[128 = 0]
1: [168 164  87 111 104 151 120  76 109 102 113 152 133 117 107 125  87 101
 215 147 126  75]
2: [ 86 219 127 136  94  96 119  97 144  77 109 110 160 118 133 132 237  99
 125 105 103  86]
3: [103 154  98 181 116 127  95 105 164  95 105 100 106 128  94 141 137 104
  53 113 114  77] : 2
4: [124 158 110 194  96 113 133 117 127  93  86  88  94 124 108 114 176 104
  72 113 103  80] : 3
5: [133 202  87 128  97 129 130  82 102 133  75 109 114 110 122 130 101 103
 111 136 171  83] : 1
6: [148 161 103 132 108 105 186 172 107  96  82 125 103 113 113 115  91 124
  71 125 111  79] : 4
7: [132 161 102 132 104 226 134  98 109 144  95 139  90 112 114 130 152 103
 134 134  96  79] : 5
8: [138 155  99 128 103 138 126  87 109  94  97 141  93 120 110 105 122 101
 130 134 100  76] : 7
9: [109 161 136 117 104 116 113  87 128  99  98 120 106 126 108 115 199 115
  94 121 125  67] : 4
10: [164 154 121 206 111 134 141 121 119 166  92 111 100 121 114 121 112  97
  95 123 102  79] : 4
11: [125 239 147 130 100 165 107 109 133 156 127  91 158 124 175 124  96 102
 107 172 149 100] : 5
12: [110 169 169 151 124 102 124 133 129  83 159 123 105 123 113 126 143 102
  87 122 101  78] : 9
13: [120 148 122 109 110 151 125  87 106 101  96 164  97 115 110 124 177 109
 119 132  96  78] : 8
14: [206 163  85 118 102 117 171 115 112  82  87 155  88 115 112 127  99 112
  97 129 111  81] : 6
15: [115 159 149 129 129 164  98  87 186 119  89 103  91 138 108 139 224 115
 106 114 100  77] : 9
16: [106 139 108 146  96  99 115 101 154  82  91 132  87 118 118 124 234 101
  96 115 102  79] : 9
17: [115 147 157 177 117 126 122 123 139 127 112  99  89 121 109 132 135 104
 100 127 108  81] : 12
18: [152 151 110 144 111 128 119 104 125 107  70 119 103 125 100 130 100 124
  57 114 113  87] : 3
19: [136 183 113 110 103 122 151  97  99  93  84 165 113 118  95 125 124 156
  33 122 139 110] : 18
20: [120 142 143 123  96 132 104  86 152 101  89 115  94 116 132 138 206 123
  98 121 101  98] : 9
21: [117 163 153 202 119 127 107 112 170 113  98 101  93 128 112 138 169  98
  70 118 121  77] : 17
22: [102 148 114 103 100 126 123  98 113 115 110 187 100 112 115 132 230 117
 147 127 111  88] : 13
23: [127 135 107 209 181 109 111 141 156  82 146 105  96 122 112 127 140  96
  82 113 111  65] : 3
24: [112 170 111 110 103 117 117  74 120  94  90 135 118 114 111 135 158 113
 119 123 135  78] : 9
25: [133 194  86 112  99 124 161 128 101 108  92 124 183 110 131 131 104 122
  99 165 163  46] : 5
26: [109 145 148 131 163 142 106 123 226  96 146 130  97 212 106 140 189 135
  80 115 138  66] : 15
27: [111 206 107 122 100 113 124  99 118  91 132 113 133 124 120 130 130 104
 152 132 125  85] : 24
28: [151 154 117 103 104 102 165 130 103  97  76 153 115 124 112 132 110 206
  30 133 111  82] : 19
29: [ 97 168 121  97 102 107 123  99 130  94  98 158 142 120 118 135 175 126
 173 120 129  71] : 24
30: [ 97 152 135 110  98 115 116  82 144  94  95 138  99 116 114 122 211 118
 102 120 107  75] : 9
31: [170 173  87 170  88  99 191 105 115  88  89 113 102 111  93 129 103 103
  86 121 141  78] : 14
32: [112 154 114 116 100 120 114  79 136  92  79 149 131 119 112 131 133  99
 100 117 109  79] : 24
33: [ 96 242  98 124  99 117 118  98 120 100 108 105 148 110 134 131 166 113
 174 116 150  69] : 27
